Below are the code and all the weights of a small trained network. Each question names an input and a class and asks about switching units off, where a switched-off unit gives its printed mean instead of its output.

import numpy as np


def w(rows, s, z=0):
    codes = np.array(rows[::2]) - 128.0
    scale = np.full(codes.shape[1], s)
    scale[-1] = z or s
    return codes * scale


def f(y):
    return np.maximum(y, 0)


def log_softmax(a):
    a = a - a.max(-1, keepdims=True)
    return a - np.log(np.exp(a).sum(-1, keepdims=True))


def net(x, mask):
    res = np.array(x, float).reshape(1, 6) / 4 @ E
    y = f(res @ A[0][:, :-1].T + A[0][:, -1])
    res = res + np.where(mask, y, B[0][:, -1]) @ B[0][:, :-1]
    return log_softmax(res[-1] @ U[:, :-1].T + U[:, -1])


A, B = {}, {}
E = w([
[63,161,158,76,163,164,137,167,85,125,154,127],'x0',
[37,120,117,131,42,42,157,131,147,74,96,158],'x1',
[68,123,106,181,155,132,63,120,184,114,131,183],'x2',
[170,85,138,140,48,177,127,155,125,93,181,187],'x3',
[163,168,141,105,150,108,129,9,140,99,149,207],'x4',
[120,102,116,63,129,73,122,135,189,200,158,154],'x5',
],0.012)
A[0] = w([
[72,104,74,209,148,142,34,230,167,134,109,118,107],'N0',
[187,29,143,108,91,161,144,171,139,85,218,170,61],'N1',
[190,116,77,181,105,125,105,102,169,153,106,119,244],'N2',
[144,74,117,30,107,67,135,152,189,254,193,129,36],'N3',
[117,207,105,125,207,69,144,103,161,191,19,47,61],'N4',
[217,81,83,191,96,87,138,105,181,134,71,81,1],'N5',
[170,146,129,206,123,149,142,128,19,47,66,74,113],'N6',
[63,115,205,57,173,189,132,164,128,94,166,139,192],'N7',
[93,101,136,151,137,113,130,201,103,145,160,69,95],'N8',
[169,192,156,92,157,98,127,52,134,112,158,194,54],'N9',
[227,112,123,126,211,216,79,126,135,186,166,91,116],'N10',
[183,133,170,88,53,67,255,123,68,177,109,83,103],'N11',
[174,108,116,96,84,143,167,210,149,173,105,28,111],'N12',
],0.0093,0.0088)
B[0] = w([
[211,172,103,130,140,84,229,50,134,125,133,146,235],'N0',
[104,69,94,208,69,214,189,130,82,197,113,78,198],'N1',
[73,159,120,48,192,137,110,162,89,214,149,158,225],'N2',
[104,214,165,206,167,234,2,76,164,15,77,27,209],'N3',
[107,34,91,196,50,245,170,144,75,160,180,140,217],'N4',
[41,225,114,48,177,139,109,198,21,120,123,87,171],'N5',
[79,140,167,140,200,233,82,84,223,75,126,110,227],'N6',
[95,185,74,83,168,115,89,168,93,202,173,144,223],'N7',
[159,152,72,103,112,131,142,121,114,107,44,116,194],'N8',
[226,157,110,120,105,112,211,66,56,67,82,111,203],'N9',
[36,97,20,121,116,77,169,153,188,79,80,196,252],'N10',
[79,105,98,115,131,63,100,99,176,171,195,204,217],'N11',
[207,130,103,94,144,117,202,29,102,60,175,200,220],'N12',
],0.0093,0.014)
U = w([
[138,151,144,157,152,178,88,107,171,89,122,95,82],'0',
[195,132,123,98,140,128,168,87,101,106,127,125,74],'1',
[126,73,125,175,86,186,141,144,82,159,143,115,69],'2',
[111,170,127,61,158,141,121,171,81,154,141,113,49],'3',
[71,110,111,132,93,82,139,142,162,88,94,139,149],'4',
[153,125,126,138,149,119,128,98,154,156,157,155,224],'5',
[156,108,142,91,155,131,129,153,154,157,137,138,203],'6',
[254,11,210,163,16,2,8,232,45,128,9,4,6],'7',
],0.021)

Each question gives the input, the list of numbers given to net, and the class t.
The units are the neurons (one row each of A and B). Each row of codes is followed by its name. A weight is (code - 128) times the scale printed after its matrix; where a second scale follows, it is the last column's (A, B and U).
mask holds one flag per neuron, in row order. A switched-off neuron (its flag False) gives its mean, the last column of its row in B, instead of its output. The means were averaged over made-up inputs and are rounded, as every weight is.
A unit's drop is (log p(t) with every unit on - log p(t) with that unit switched off) / (log p(t) with every unit on - log p(t) with every unit switched off).
The circuit of an input: a set's keep is (log p(t) with only the set's units on - log p(t) with every unit switched off) / (log p(t) with every unit on - log p(t) with every unit switched off). Starting from the 12 units with the biggest drops (on a tie, the unit counted first), units are removed one at a time, each time the one whose removal leaves the highest keep (on an exact tie, the one counted first), for as long as the keep stays at least 0.8.
circuit, biggest first: the units of the circuit, biggest drop first
most important unit: the unit with the biggest drop
top k neurons: the k neurons with the biggest drops, biggest first
drop of u: that unit's drop, to one decimal
input [5,-1,-6,3,-8,-8], class 0: most important unit -> N6
input [-8,5,-5,-7,3,-6], class 3: top 2 neurons -> N5, N2
input [3,7,3,-4,-7,-4], class 1: top 2 neurons -> N0, N10
input [-2,4,-6,2,-4,6], class 0: top 3 neurons -> N3, N10, N0
input [6,5,-6,-5,-5,-7], class 0: top 2 neurons -> N6, N10
input [-1,3,-6,-1,3,-1], class 5: top 2 neurons -> N10, N11
input [2,5,6,-5,-1,-7], class 0: top 2 neurons -> N10, N6
input [-8,-4,1,7,4,-5], class 3: circuit, biggest first -> N2, N5
input [-7,6,3,-6,4,1], class 3: top 4 neurons -> N5, N2, N10, N1
input [-6,-2,-4,-6,-4,-4], class 2: top 2 neurons -> N4, N7
input [4,-7,-1,1,2,-5], class 4: top 2 neurons -> N10, N3
input [-3,-3,-8,-6,-6,-2], class 5: top 4 neurons -> N11, N12, N9, N6
input [-8,-2,5,0,-4,0], class 3: top 2 neurons -> N5, N2
input [7,0,6,-7,6,-1], class 2: top neuron -> N4
input [-3,3,3,-1,7,6], class 1: top 2 neurons -> N9, N6
input [-7,-2,-8,0,-8,8], class 0: top 2 neurons -> N3, N0
input [-5,5,2,2,-7,6], class 1: circuit, biggest first -> N0, N12
input [-4,-2,-2,5,-1,-5], class 0: top 3 neurons -> N6, N4, N7
input [-7,0,1,-6,-6,5], class 3: drop of N2 -> 1.2
input [6,-8,-2,-3,2,5], class 4: drop of N5 -> 0.1
input [-5,5,-3,8,-3,-3], class 2: drop of N12 -> 0.0
input [5,-8,5,2,2,7], class 4: drop of N10 -> 1.3
input [1,-3,0,-5,-6,3], class 1: circuit, biggest first -> N12
